cols: W E R L G
[ 27  27  52  27 -15]  Q884
[ 51 -91  71  26 -46]  Q698
[ 76 -21 -11  51  26]  Q94
places Q884: [27] : 1 2 4
places Q698: [51] : 1
places Q884: [52] : 3

cols: A S C N U X K
[-2 -8  8 24 24 -2  8] -> Q827
[-23 -23 -63  27 -23  27  27] -> Q661
[ -9  -1  25  22 -13 -22  34] -> Q748
places Q661: [-23] : 1 2 5
step +1: [-23 -63  27] : [-22 -62  28]
places Q827: [-2] : 1 6
down: [-23  -9] : A

cols: D M P V H
[ 15  22  53 -11 -74] : Q172
[ 45 -25 -27 -42 -63] : Q69
[-47 -29  30  30  30] : Q635
[ 18 -53  33  13 -45] : Q863
[-32 -32 -14 -14  59] : Q590
[-28  28 -10  20 109] : Q718
[-29 -47  30 -25 -17] : Q534
[  3 -24 -31 -27 -14] : Q408
[-31  -9  55 -23 -19] : Q21
down: [-29 -53 -32  28] : M
step +1: [-31  -9  55] : [-30  -8  56]
at: [-29 -47  30] : Q534, 1
places Q635: [30] : 3 4 5
places Q590: [-32] : 1 2

cols: vogo Mutu sogar Mas tuk Sop Zoz zati
[-57 -80 -55  -8  27 -82 -40 -86]  Q178
[ -1  58 -81 -75  54  58  30  58]  Q991
[-31  88  86 -14   9  57   3 -19]  Q150
[-76 -12  16 -61 -87  30  58 -50]  Q727
[-72  37  79 -27 -81 -76  25  69]  Q225
[-76 -52  16 -61 -87  69 -36 -50]  Q116
[-87  -1   3  56  22  70  35  79]  Q487
[-77  25  86 -14   9  57   3 -85]  Q788
[-57 -80 -55 -80   2 -80  76 -80]  Q637
at: [-76  25] : Q225, 6
down: [-31 -76 -72 -76 -87 -77] : vogo
step +1: [57] : [58]
at: [58 30] : Q991, 6
down: [ 88 -12  37] : Mutu
down: [ -8 -75 -14 -61 -27 -61  56 -14] : Mas
places Q637: [-80] : 2 4 6 8

cols: feku ferak bazov Vuni Kilu bof tofur zug Kasut
[-19 -68 -13 -23 -18 -21   2  -6 -20] : Q245
[ 17 -24  10 -18  -6   1 -12   1  -8] : Q167
[-19 -68 -13 -23  28  30 -31 101  18] : Q410
[  4   4 -16  13  19  15  15  29  27] : Q141
[-69 -13 -23  28 116  23 -72  77  38] : Q921
down: [27 38] : Kasut
places Q141: [13] : 4
at: [-68 -13 -23  28] : Q410, 2
places Q410: [-31] : 7
down: [101  29] : zug

cols: Z Y F T
[-54  10 -60 -13] -> Q879
[ 10 -54  74  52] -> Q789
[ -9  87 -14 -45] -> Q809
step +1: [-60] : [-59]
step -1: [-54  10] : [-55   9]
step -1: [ 87 -14] : [ 86 -15]
at: [ 10 -54] : Q789, 1
step -1: [10] : [9]

cols: Vorok Zuta lufen vudu zuz logib
[ -1  32  -5  22 -16  26]  Q908
[  6  28   0   6 -24  30]  Q168
[ 23 -61  24 -44  -3   2]  Q249
[   3 -106   22  -19   48  -67]  Q316
[ 0 28  6 38  5  3]  Q180
[-3 -7  2 32  6  1]  Q742
[  5 -26   9 -13   4  -5]  Q312
at: [ 6 28  0] : Q168, 1
down: [  32   28  -61 -106   28   -7] : Zuta
step -1: [ 22 -16] : [ 21 -17]

cols: Naguf Vuran rulu nuson Dez
[-87  10  34  24  70]  Q636
[-87  10  34 -44   2]  Q462
[-117   49    6   -6   59]  Q587
which: [-87  10  34 -44   2] : Q462
down: [ 2 59] : Dez
step +1: [-87  10  34] : [-86  11  35]

cols: lefav bipi zini buli ponav
[-43  56 -16 -13 -43] = Q287
[-11 -50  54  57  24] = Q236
[-52 -40  47 -71  55] = Q648
[-92 113  -5 -75 -50] = Q583
[-10 117 -28 -99 -39] = Q899
[-12  29   8 -53  10] = Q864
[ 93 -10 -58  94 -23] = Q931
[-11  51 -96 -98  29] = Q612
[-62   8  60 -99  31] = Q35
[-110   16   23  -57   11] = Q856
step -1: [8] : [7]
step -1: [113  -5 -75] : [112  -6 -76]
down: [-53  94] : buli
down: [ 54  47  -5 -28   8 -58 -96  60  23] : zini
step -1: [-40] : [-41]
places Q287: [56] : 2

cols: bifo med Fipo kar zup Fesu rozu
[-15  59 -30  30 -33  -8 -28] -> Q432
[-19  35 -31  20 -38  19   2] -> Q292
[ 37  42 -15  22 -45 -10   8] -> Q525
[  0  19 -22 -20 -40  -1   7] -> Q491
[-8  6  7 -5 -4  8  7] -> Q72
[ 72  10 -31  -2  -9   5  50] -> Q183
[-23   7 -34 -10 -21  -5  25] -> Q360
[ 6  6 36  6 36  6 -7] -> Q630
[-30  30 -29  36 -39   4 -11] -> Q174
[-17  20 -27 -14 -39  10 -22] -> Q140
[-33   8 -12  62 -43   4  47] -> Q448
[-22  93  -1 -12 -38   2  19] -> Q532
step -1: [-29  36 -39] : [-30  35 -40]
down: [-33 -22] : bifo
down: [37  0] : bifo
at: [ 30 -29  36 -39] : Q174, 2
places Q630: [6] : 1 2 4 6
at: [-38   2  19] : Q532, 5
step -1: [ 93  -1 -12] : [ 92  -2 -13]

cols: Pareb koge ziros lomi lusi semev
[ -36 -108  -60  -29  -83   23] -> Q841
[ -1 -40  17 -46 -29 -12] -> Q604
[ -1  42 -39 -46 -29 -12] -> Q926
[16 -3 16 -3 16 16] -> Q825
step +1: [16 -3] : [17 -2]
at: [ -1 -40] : Q604, 1
places Q825: [16] : 1 3 5 6

